Each row of numbers belongs to one of the objects below and depends on some of the facts about them. Some rows are named. Which object is each other row?

Facts:
skode: is directly part of; zapo: refers to; trorim: points at; tridin: belongs to class; dreplik: uses
z_346: skode z_118; zapo z_147; tridin a
z_181: skode z_860; tridin a; dreplik z_892
z_844: skode z_616; trorim z_118; tridin a
z_114: skode z_831; zapo z_663; tridin e; dreplik z_167
z_795: skode z_118; tridin c
z_206: skode z_327; zapo z_696; tridin e
z_115: skode z_505; tridin d; dreplik z_40
z_99: skode z_971; zapo z_539; trorim z_934; tridin d
z_162: skode z_831; tridin b; dreplik z_687
z_54: skode z_502; zapo z_579; tridin d
z_843: skode z_351; zapo z_400; tridin a; dreplik z_663
z_707: skode z_502; tridin e; dreplik z_344
z_761: skode z_533; tridin c
z_288: trorim z_338
z_129: skode z_974; zapo z_735; trorim z_890; tridin e
z_660: skode z_896; zapo z_262; tridin a
z_271: skode z_974; zapo z_579; tridin a
z_227: skode z_927; zapo z_12; trorim z_759; tridin d
z_813: skode z_167; tridin a; dreplik z_40
z_478: skode z_502; zapo z_837; tridin e; dreplik z_539
z_505: trorim z_801
z_896: trorim z_422
z_709: skode z_974; zapo z_505; tridin d; dreplik z_6
z_6: skode z_579; zapo z_687; tridin a
z_82: skode z_759; zapo z_800; trorim z_306 z_117 z_505; tridin a; dreplik z_351
z_351: trorim z_414
z_12: skode z_673; zapo z_543; tridin d
z_994: skode z_673; zapo z_394; tridin b
z_899: skode z_890; tridin a; dreplik z_167
z_717: skode z_118; tridin d
z_700: skode z_118; tridin c
z_164: skode z_327; tridin d
z_338: skode z_118; trorim z_801; tridin d
z_812: skode z_890; zapo z_468; trorim z_974; tridin a; dreplik z_9
z_688: skode z_616; zapo z_505; tridin d; dreplik z_227
z_699: skode z_543; zapo z_118; tridin e
z_902: skode z_84; zapo z_616; tridin c; dreplik z_306
z_731: skode z_351; tridin d
z_837: skode z_696; tridin a; dreplik z_833
z_729: skode z_505; zapo z_859; tridin c; dreplik z_383
z_308: skode z_539; tridin d
z_639: skode z_533; zapo z_831; tridin a
z_758: skode z_327; zapo z_505; tridin b; dreplik z_565
z_583: skode z_309; trorim z_833 z_118; tridin a; dreplik z_327
z_379: skode z_351; trorim z_505; tridin c
z_235: skode z_896; trorim z_195 z_833; tridin e
z_975: skode z_84; tridin e; dreplik z_663
z_442: skode z_896; zapo z_557; tridin d
z_461: skode z_579; trorim z_288 z_53; tridin e
z_318: skode z_971; zapo z_54; tridin e; dreplik z_616
z_409: skode z_309; trorim z_801 z_505; tridin b; dreplik z_306
z_845: skode z_579; tridin a; dreplik z_40
z_713: skode z_971; zapo z_952; tridin b
z_747: skode z_971; trorim z_505; tridin d; dreplik z_306
z_231: skode z_616; trorim z_974; tridin e; dreplik z_842
z_833: skode z_288; trorim z_505; tridin e
z_788: skode z_971; tridin b
z_597: skode z_396; zapo z_449; tridin b
z_718: skode z_971; tridin b
z_24: skode z_673; zapo z_974; tridin b
z_72: skode z_579; zapo z_6; tridin d
z_423: skode z_485; tridin a; dreplik z_306
z_762: skode z_579; tridin a; dreplik z_103
z_850: skode z_735; zapo z_837; tridin d
z_306: skode z_167; trorim z_505; tridin b; dreplik z_399
z_890: trorim z_414
z_941: skode z_118; zapo z_896; tridin b; dreplik z_502
z_456: skode z_890; tridin e; dreplik z_557
z_934: skode z_890; trorim z_379 z_801 z_409; tridin c; dreplik z_351
z_768: skode z_394; zapo z_680; trorim z_351; tridin c
z_113: skode z_753; zapo z_935; tridin d; dreplik z_167
z_800: skode z_327; tridin c
z_959: skode z_860; tridin c; dreplik z_729
z_609: skode z_735; zapo z_82; tridin b
z_698: skode z_327; zapo z_103; tridin c; dreplik z_351
z_11: skode z_735; zapo z_842; trorim z_449 z_651; tridin d; dreplik z_904
z_904: skode z_971; tridin b
z_884: skode z_84; trorim z_461; tridin c
z_846: skode z_579; tridin c
z_117: skode z_396; trorim z_338 z_833; tridin a
z_712: skode z_579; tridin a; dreplik z_663
z_374: skode z_383; trorim z_769; tridin e
z_671: skode z_262; zapo z_103; trorim z_974 z_351 z_801 z_505; tridin d
z_780: skode z_890; zapo z_288; tridin c
z_588: skode z_616; trorim z_673 z_262; tridin a
z_557: skode z_118; zapo z_543; tridin d
z_651: skode z_974; tridin a
z_202: skode z_735; zapo z_831; tridin c; dreplik z_499
z_140: skode z_971; tridin d
z_353: skode z_396; zapo z_6; trorim z_947; tridin e
z_499: skode z_663; zapo z_935; tridin d
z_926: skode z_974; zapo z_565; tridin d
z_947: skode z_579; trorim z_801; tridin c
z_912: skode z_579; zapo z_616; tridin d; dreplik z_118
z_680: skode z_974; tridin c
z_248: skode z_971; zapo z_288; trorim z_506 z_306 z_947; tridin c; dreplik z_884
z_606: skode z_971; zapo z_753; tridin d
z_506: skode z_147; tridin a; dreplik z_800
z_866: skode z_502; zapo z_904; tridin b
z_468: skode z_831; zapo z_400; tridin b; dreplik z_663
z_171: skode z_327; trorim z_353; tridin d; dreplik z_288
z_317: skode z_860; zapo z_673; trorim z_583 z_502; tridin b
z_437: skode z_579; tridin d
z_687: skode z_351; zapo z_84; trorim z_99; tridin d
z_958: skode z_539; zapo z_396; tridin b
z_414: skode z_327; tridin a
z_946: skode z_351; zapo z_54; tridin e; dreplik z_616
z_722: skode z_396; zapo z_884; trorim z_768; tridin c; dreplik z_579
z_103: skode z_309; zapo z_892; tridin c
z_494: skode z_118; trorim z_801; tridin d; dreplik z_167
z_565: skode z_333; zapo z_118; trorim z_890; tridin c
z_650: skode z_327; zapo z_305; tridin d
z_195: skode z_485; zapo z_974; tridin b
z_118: trorim z_768
z_641: skode z_327; tridin a
z_57: skode z_735; zapo z_696; tridin d; dreplik z_306
z_892: skode z_305; tridin a; dreplik z_442
z_81: skode z_118; tridin b; dreplik z_106
z_838: skode z_309; zapo z_696; tridin e; dreplik z_699
z_260: skode z_663; zapo z_680; tridin e
z_486: skode z_396; zapo z_859; tridin a
z_40: skode z_935; zapo z_309; tridin e
z_449: skode z_735; trorim z_801; tridin a
z_492: skode z_543; zapo z_502; tridin c
z_769: skode z_396; trorim z_890; tridin c
z_517: skode z_383; tridin a; dreplik z_118
z_842: skode z_485; tridin a
z_43: skode z_831; zapo z_499; tridin e
z_420: skode z_890; zapo z_309; trorim z_801 z_769; tridin a
z_321: skode z_533; tridin e; dreplik z_831
z_801: skode z_927; zapo z_616; tridin c
z_399: trorim z_747
z_555: skode z_696; tridin a
z_192: skode z_262; tridin c; dreplik z_6
z_566: skode z_831; zapo z_103; trorim z_195; tridin d
z_193: skode z_396; trorim z_494; tridin d
z_388: skode z_696; zapo z_974; trorim z_768; tridin e
z_876: skode z_167; zapo z_288; tridin b
z_400: skode z_399; zapo z_103; tridin b
z_952: skode z_890; tridin d
z_106: skode z_147; zapo z_485; tridin b; dreplik z_687
z_422: skode z_860; tridin b
z_882: skode z_579; tridin c; dreplik z_616
z_185: skode z_890; tridin a; dreplik z_306
z_969: skode z_890; tridin d; dreplik z_305
z_426: skode z_935; tridin e
z_677: skode z_971; trorim z_338; tridin c
z_544: skode z_579; zapo z_12; trorim z_81; tridin d
z_53: skode z_579; trorim z_338; tridin a; dreplik z_543
z_9: skode z_616; zapo z_103; trorim z_306 z_338; tridin e
z_824: skode z_971; tridin a
z_516: skode z_344; zapo z_971; tridin c
z_708: skode z_696; trorim z_306; tridin d
z_71: skode z_344; zapo z_673; trorim z_351; tridin c
z_859: skode z_383; tridin d; dreplik z_833

Named rows:
z_947: [-29,-62,101,7,-125,47,-41,-69,-60,-12,-9,-15,-23,-37,69,-23,49,34,-32,-30,8,-43,-107,-22,-22,124]
z_974: [-5,53,-64,-142,329,214,4,-60,-43,2,-214,-217,77,65,81,156,-29,184,21,-132,-173,53,75,-143,-62,14]
z_72: [78,19,56,34,-129,-124,57,67,-79,4,95,188,-10,-11,-77,-85,50,-170,-2,44,100,43,-15,-204,-93,130]
z_927: [-47,54,32,14,170,12,-14,57,-37,19,-32,-87,20,-28,-17,23,-38,37,-10,6,13,77,114,-92,-9,-78]
z_583: [-94,-17,2,35,-52,-39,-46,-100,-25,67,-45,-69,-26,-74,48,-35,-22,33,57,-11,-90,2,66,119,10,-17]
z_788: [69,-61,25,53,-5,32,-18,73,15,-8,20,51,-15,126,62,-18,7,10,-25,-10,-72,52,-18,104,-21,68]
z_516: [-75,-40,84,29,-128,-96,-66,-3,4,15,90,96,11,-12,-8,-97,-26,-40,-30,81,63,-25,-78,101,34,32]
z_306: [236,-176,105,-238,-165,186,47,-106,127,103,309,198,86,52,-49,609,-20,287,-92,60,164,149,-167,-171,256,-107]
z_43: [-83,-20,73,53,-79,-125,-41,19,9,22,103,54,26,-24,-32,-85,-41,-58,-11,98,61,43,-11,25,21,-2]
z_9: [268,21,-222,284,-153,103,90,119,29,-483,70,-223,-3,-159,-119,-53,162,-22,-183,132,472,-364,-122,350,112,-339]
z_442: [41,21,36,-35,-10,-109,29,169,68,-50,153,217,83,101,-96,-82,-3,-189,-51,95,130,52,-122,-188,-46,101]
z_713: [38,-62,73,111,-85,-85,-34,103,-4,-2,122,130,-5,95,15,-88,-20,-56,-43,75,16,79,1,129,-5,47]
z_461: [-19,-39,82,44,-67,33,-17,-49,-64,-15,-7,-71,-22,-43,44,-15,39,11,-15,-16,6,18,-40,-93,-32,83]
z_651: [-68,-35,5,-37,2,8,-70,-119,-49,-42,-9,-72,148,8,53,-9,-55,70,-11,71,-38,54,-24,80,-16,47]
z_753: [-26,58,-11,-55,255,132,2,21,-14,16,-135,-161,4,9,39,99,-16,108,8,-90,-86,51,85,-122,-28,-43]
z_850: [55,47,-24,-7,-61,-149,58,91,7,4,99,219,20,44,-103,-89,2,-176,6,65,70,29,-7,-94,-57,62]
z_394: [-25,57,-14,-54,247,136,0,23,-15,22,-126,-168,12,12,29,97,-17,109,13,-88,-87,53,95,-126,-30,-49]
z_539: [-23,38,26,-82,310,188,-14,92,48,-58,-81,-183,71,57,42,120,-6,105,-56,-62,-25,52,-27,-192,-23,-24]

Rows to name:
No name comes twice in this set of rows, the named rows included.
[47,65,-52,35,-105,-192,79,62,-21,83,46,217,-84,-12,-108,-117,11,-202,74,11,6,-1,94,-42,-47,18] : z_11
[244,46,-328,270,-304,-17,93,-88,-135,-355,-60,-125,-57,-222,-106,-149,126,3,-67,96,321,-422,55,586,79,-309] : z_698
[-35,-60,61,-104,82,201,-44,41,164,-36,-58,-83,-35,90,106,72,55,62,-40,-126,-51,-101,-240,-44,39,82] : z_884
[95,48,-134,-156,108,96,100,1,59,-10,-108,55,2,118,-6,59,43,-40,49,-125,-124,-46,-54,-158,-83,116] : z_952
[-88,-34,10,-31,4,1,-62,-105,-1,-23,-7,-81,106,-6,48,-5,-49,53,-1,54,-36,23,-48,61,13,26] : z_414
[165,39,-247,316,-253,-17,77,-28,-52,-292,-5,-216,-117,-275,-96,-103,123,-24,-48,92,309,-345,81,483,118,-376] : z_812
[67,68,-128,-58,-22,-86,102,-14,-17,60,-53,145,-43,36,-62,-49,17,-116,85,-58,-83,-20,73,-57,-77,65] : z_969
[-80,-46,78,5,-135,-125,-85,-46,-51,-6,100,129,101,12,-9,-109,-61,-17,-36,130,71,14,-70,115,9,70] : z_801
[-17,27,29,-152,421,321,-16,103,112,-106,-133,-266,101,129,89,176,14,147,-72,-121,-60,42,-137,-272,-31,31] : z_616
[49,45,-43,-23,-60,-150,67,76,21,-3,93,208,24,44,-106,-87,-5,-179,16,62,67,17,-15,-101,-47,60] : z_650
[52,22,1,24,259,153,-8,97,-16,17,-102,-152,2,72,77,115,-4,98,-3,-77,-134,126,129,-42,-46,-37] : z_971
[-107,-24,67,81,-176,-149,-40,-4,23,113,53,98,-141,-80,-13,-136,-5,-80,36,9,6,-61,16,142,56,-27] : z_722
[353,32,-359,150,-89,246,147,-45,-65,-458,-152,-248,-21,-92,-48,34,179,122,-122,-29,272,-435,-59,412,52,-251] : z_400
[-65,-88,162,-24,52,183,-84,-1,52,-103,14,-191,78,13,117,61,53,70,-91,-21,29,21,-238,-182,-17,130] : z_6

Now the same objects, written a new way:
Named rows:
z_420: [-41,90,0,-58,131,-14,-119,55,-21,88,55,-9,-20,123,31,149,-65,118,12,-27,-141,-124,-138,-4,-13,-48,7,-10,-96,-59]
z_492: [12,110,9,-31,47,51,-159,45,-35,92,27,8,-51,131,37,76,-58,75,-4,-31,-164,-125,-84,-23,-3,-23,-11,58,-80,-40]
z_57: [105,44,-77,-41,-2,-48,-192,-59,67,47,44,145,-83,-12,7,34,-134,45,21,-80,-122,-106,-119,4,15,-46,-2,28,0,-151]
z_206: [34,193,1,-59,83,-2,-144,4,-46,54,-3,9,-18,150,38,22,-42,88,-17,-18,-133,-98,-117,-43,7,-38,-55,68,16,11]
z_838: [11,173,-46,-87,63,73,-148,-44,-54,13,-32,-5,-25,126,23,-30,-62,59,35,-39,-89,-89,-89,-39,8,-47,-54,28,12,-23]
z_729: [-13,93,-47,-51,17,135,-174,-15,-48,57,-11,-26,-55,100,25,15,-64,45,51,-48,-121,-114,-57,-20,0,-39,-2,-2,-90,-61]
z_516: [14,112,9,-31,39,61,-161,44,-41,88,24,8,-49,128,38,81,-54,74,-8,-30,-160,-123,-87,-18,1,-26,-5,58,-86,-44]
z_974: [46,75,-10,170,170,-73,82,-9,10,18,129,168,47,223,-76,-45,-57,36,33,-23,-128,-177,-101,-4,-32,69,-9,46,-183,87]
z_890: [-11,113,3,23,131,45,-19,10,-1,73,79,94,11,149,1,66,-61,62,33,-17,-137,-139,-110,14,-17,12,24,60,-97,27]
z_800: [38,61,-15,159,87,-86,-47,10,-63,56,87,87,-3,180,-37,-36,-48,39,-21,-41,-148,-167,-78,-38,-13,24,-26,32,-166,75]
z_753: [45,90,-15,115,64,-82,-11,14,-12,24,105,94,20,205,-37,-59,-87,33,-7,-26,-154,-168,-76,-6,-16,27,-36,67,-138,76]
z_235: [9,136,-19,-16,152,-80,-44,32,-90,30,62,92,37,192,-26,9,-66,107,-5,-38,-106,-113,-135,-54,-9,-17,-63,31,-45,70]
z_700: [25,84,0,63,64,-26,-116,24,-46,82,50,50,-31,150,6,20,-48,53,-10,-31,-156,-144,-85,-29,-6,-6,-18,39,-124,28]
z_731: [35,108,4,49,50,-73,-87,15,-34,52,49,64,-5,141,2,25,-54,50,-20,-24,-147,-135,-90,1,-12,-11,-47,41,-115,15]
z_351: [-22,123,-5,3,131,75,-13,10,-9,64,79,89,21,153,-5,59,-64,63,45,-21,-126,-134,-106,23,-23,13,33,49,-105,24]
z_795: [18,82,-1,62,76,-33,-110,26,-46,78,48,50,-30,152,5,27,-51,58,-14,-32,-156,-146,-80,-30,-7,-3,-23,44,-123,26]
z_422: [42,129,-6,41,112,9,-102,22,-65,55,24,76,-26,191,-4,-52,-41,61,3,-32,-136,-130,-86,-67,0,22,-29,87,-47,62]
z_677: [43,51,-11,-25,121,-14,-79,89,-79,47,71,96,-15,196,-23,26,-50,111,0,-44,-125,-136,-110,-19,-25,-19,-9,44,-168,-34]

Rows to name:
No name comes twice in this set of rows, the named rows included.
[53,83,8,13,135,-84,-55,8,26,61,21,104,4,172,-9,75,-38,90,24,-6,-140,-131,-127,-28,-22,5,-38,-3,-139,-31] : z_338
[15,155,10,-82,156,136,-128,33,-29,85,8,39,-37,161,24,56,-29,112,36,-32,-129,-97,-118,-71,0,3,9,71,-13,-31] : z_195
[47,49,-21,197,89,-120,-17,13,-68,36,105,107,7,202,-58,-62,-53,28,-22,-44,-147,-181,-72,-29,-17,40,-27,41,-191,96] : z_680
[21,73,-15,-18,108,-28,-51,46,16,49,104,104,14,178,-19,52,-110,96,12,-32,-147,-138,-119,-26,-18,-4,-18,29,-99,7] : z_399
[38,53,-66,173,52,-109,6,-58,-70,-15,60,101,26,166,-70,-115,-67,-10,26,-49,-92,-163,-54,3,-17,14,-59,-19,-195,67] : z_859
[-5,60,-4,19,139,-101,-67,46,-11,59,68,69,0,170,-14,73,-72,96,16,-23,-142,-145,-127,-9,-27,-16,-11,-14,-145,-22] : z_117
[8,53,-54,-3,82,-45,-74,-24,-29,27,21,46,5,147,-24,12,-74,68,44,-41,-99,-124,-97,-30,-18,-32,-49,-62,-141,-17] : z_171
[-61,-128,35,59,4,-604,-109,143,-162,143,-101,597,30,143,-37,-120,-149,-56,109,81,-166,-129,-35,16,-47,10,-23,95,-220,396] : z_103
[-28,82,-10,37,121,40,-60,41,-82,85,92,60,-2,133,-7,92,-50,82,6,-50,-130,-138,-106,-5,-11,-3,18,34,-127,16] : z_565
[-32,194,-4,-82,141,71,-94,24,-90,68,46,38,13,122,23,90,-50,110,1,-42,-100,-89,-139,-15,0,-38,-14,65,13,18] : z_388
[90,-4,-104,-11,147,-57,-112,-30,25,34,82,249,-42,88,-67,-51,-136,91,63,-100,-88,-110,-144,-96,5,6,4,14,-5,-45] : z_409
[-59,-23,-68,-131,89,-514,-223,112,-185,130,-185,418,6,142,6,-112,-146,-38,167,66,-107,-56,31,54,29,-2,4,21,-99,323] : z_468
[83,21,-78,-34,14,32,-208,-38,55,66,55,139,-105,-5,3,27,-135,50,30,-93,-128,-114,-108,-25,17,-34,22,39,-8,-146] : z_902

